Here is a tiny trained network, its code and every weight. The questions are about switching its units off for an input and a class, where a switched-off unit gives its printed mean instead of its output.

import numpy as np


def w(rows, s, z=0):
    codes = np.array(rows[::2]) - 128.0
    scale = np.full(codes.shape[1], s)
    scale[-1] = z or s
    return codes * scale


def norm(h):
    return h / np.sqrt((h * h).mean(-1, keepdims=True) + 1e-5)


def f(y):
    return y / 2 * (1 + np.tanh(0.7978845608 * (y + 0.044715 * y**3)))


def log_softmax(a):
    a = a - a.max(-1, keepdims=True)
    return a - np.log(np.exp(a).sum(-1, keepdims=True))


def net(x, mask):
    res = np.array(x, float).reshape(1, 7) / 4 @ E
    u = 0
    for l in range(3):
        y = f(norm(res) @ A[l][:, :-1].T + A[l][:, -1])
        res = res + np.where(mask[u : u + 7], y, B[l][:, -1]) @ B[l][:, :-1]
        u += 7
    return log_softmax(norm(res)[-1] @ U[:, :-1].T + U[:, -1])


A, B = {}, {}
E = w([
[33,106,186,172,24,34,130],'x0',
[130,70,21,178,102,169,245],'x1',
[79,191,70,1,111,116,161],'x2',
[127,125,128,127,126,130,126],'x3',
[131,130,129,128,128,127,131],'x4',
[125,127,125,129,129,129,128],'x5',
[128,129,129,128,128,127,130],'x6',
],0.0096)
A[0] = w([
[195,111,194,148,190,206,118,89],'0.n0',
[136,162,142,90,189,169,89,44],'0.n1',
[163,187,158,93,254,193,49,106],'0.n2',
[106,217,125,51,102,124,121,81],'0.n3',
[188,83,49,123,198,197,199,54],'0.n4',
[106,123,215,208,138,115,113,1],'0.n5',
[150,185,77,20,155,194,112,57],'0.n6',
],0.0069,0.0053)
B[0] = w([
[159,107,80,151,176,55,53,190],'0.n0',
[154,25,92,99,109,131,215,149],'0.n1',
[254,12,49,148,52,45,213,255],'0.n2',
[63,60,170,51,135,132,119,187],'0.n3',
[77,198,196,143,134,166,35,224],'0.n4',
[154,121,173,94,71,111,76,150],'0.n5',
[172,156,163,56,121,158,201,208],'0.n6',
],0.007,0.0047)
A[1] = w([
[82,126,123,184,119,164,161,48],'1.n0',
[90,253,109,78,71,160,159,119],'1.n1',
[159,85,43,162,163,165,212,92],'1.n2',
[26,111,136,138,154,81,178,89],'1.n3',
[145,134,115,229,248,223,84,1],'1.n4',
[193,199,137,89,236,116,71,104],'1.n5',
[198,113,40,124,245,253,169,128],'1.n6',
],0.0069,0.0077)
B[1] = w([
[206,94,110,95,5,100,146,118],'1.n0',
[119,114,95,171,255,78,136,196],'1.n1',
[73,157,215,110,86,98,46,191],'1.n2',
[196,51,103,117,195,118,62,158],'1.n3',
[155,183,94,165,56,228,14,155],'1.n4',
[118,10,76,162,7,103,236,151],'1.n5',
[55,235,160,142,124,116,68,254],'1.n6',
],0.007,0.0052)
A[2] = w([
[237,109,103,211,151,141,84,118],'2.n0',
[73,91,56,105,141,106,239,54],'2.n1',
[168,45,141,245,91,160,160,4],'2.n2',
[125,148,186,254,74,149,70,148],'2.n3',
[99,205,108,165,225,254,103,134],'2.n4',
[17,190,79,90,70,114,113,182],'2.n5',
[48,104,212,116,213,116,49,59],'2.n6',
],0.0091,0.0043)
B[2] = w([
[65,90,87,206,135,58,74,198],'2.n0',
[239,127,117,200,63,150,5,191],'2.n1',
[27,109,165,65,254,165,242,179],'2.n2',
[229,158,122,66,30,215,129,255],'2.n3',
[25,156,49,115,114,153,150,189],'2.n4',
[135,64,144,197,246,82,159,242],'2.n5',
[88,235,219,120,100,88,122,181],'2.n6',
],0.0087,0.0078)
U = w([
[187,45,79,211,162,51,92,255],'0',
[106,177,73,180,56,217,60,130],'1',
[207,123,104,2,129,105,166,108],'2',
[45,193,58,126,222,153,192,56],'3',
[186,178,230,133,31,145,72,37],'4',
[116,59,167,144,94,208,246,120],'5',
[46,142,218,108,184,32,129,82],'6',
],0.017,0.0035)

Each question gives the input, the list of numbers given to net, and the class t.
The units are the neurons (one row each of A and B). Each row of codes is followed by its name. A weight is (code - 128) times the scale printed after its matrix; where a second scale follows, it is the last column's (A, B and U).
mask holds one flag per neuron, layer by layer. A switched-off neuron (its flag False) gives its mean, the last column of its row in B, instead of its output. The means were averaged over made-up inputs and are rounded, as every weight is.
A unit's drop is (log p(t) with every unit on - log p(t) with that unit switched off) / (log p(t) with every unit on - log p(t) with every unit switched off).
The circuit of an input: a set's keep is (log p(t) with only the set's units on - log p(t) with every unit switched off) / (log p(t) with every unit on - log p(t) with every unit switched off). Starting from the 12 units with the biggest drops (on a tie, the unit counted first), units are removed one at a time, each time the one whose removal leaves the highest keep (on an exact tie, the one counted first), for as long as the keep stays at least 0.8.
units of the circuit, in order: the units of the circuit, biggest drop first
unit that matters most: the unit with the biggest drop
top k neurons: the k neurons with the biggest drops, biggest first
k most important neurons of layer l: the k neurons of layer l with the biggest drops, biggest first
drop of u: that unit's drop, to one decimal
input [7,-1,-1,4,0,5,5], class 4: top 2 neurons => (2.n3 0.n2)
input [5,1,-4,-8,-5,5,5], class 5: top 3 neurons => (2.n2 1.n6 0.n4)
input [3,5,-8,8,-8,4,0], class 5: units of the circuit, in order => (2.n2)
input [1,-3,-7,-4,-5,-5,-8], class 4: top 2 neurons => (2.n3 2.n5)
input [7,1,-6,-7,-2,-1,1], class 5: top 4 neurons => (2.n2 1.n6 0.n4 1.n2)
input [-7,-6,-1,-6,8,5,3], class 0: top 3 neurons => (2.n0 2.n3 0.n0)
input [-2,-8,0,-5,-8,-8,-4], class 0: top 2 neurons => (0.n2 2.n3)
input [7,1,-1,6,-6,6,7], class 5: top 2 neurons => (1.n6 0.n4)
input [0,-6,-7,-7,0,2,3], class 0: top 4 neurons => (2.n0 1.n6 0.n2 0.n4)
input [-4,-7,0,7,2,-2,6], class 0: top 2 neurons => (0.n2 2.n3)
input [-8,1,-1,7,-5,-7,6], class 1: top 4 neurons => (1.n6 0.n4 2.n5 1.n2)
input [6,0,-3,7,6,0,2], class 4: top 4 neurons => (0.n2 2.n3 0.n5 1.n5)
input [-2,-5,1,-4,4,-8,-8], class 2: 3 most important neurons of layer 0 => (0.n6 0.n3 0.n1)
input [0,4,-7,-4,-7,3,7], class 1: unit that matters most => 0.n2
input [1,0,8,-1,-1,8,-5], class 6: 3 most important neurons of layer 0 => (0.n2 0.n3 0.n1)
input [-3,1,5,-2,-1,2,0], class 3: 2 most important neurons of layer 2 => (2.n3 2.n4)
input [4,1,-8,-8,1,2,8], class 5: 2 most important neurons of layer 2 => (2.n2 2.n3)
input [3,-1,-5,7,4,4,8], class 4: drop of 2.n3 => 0.2
input [4,7,-8,-5,-5,-1,3], class 5: drop of 2.n2 => 0.2
input [8,-1,-6,-7,-3,3,-5], class 4: unit that matters most => 2.n3
input [2,-2,-7,-1,-7,7,7], class 4: drop of 2.n3 => 0.7
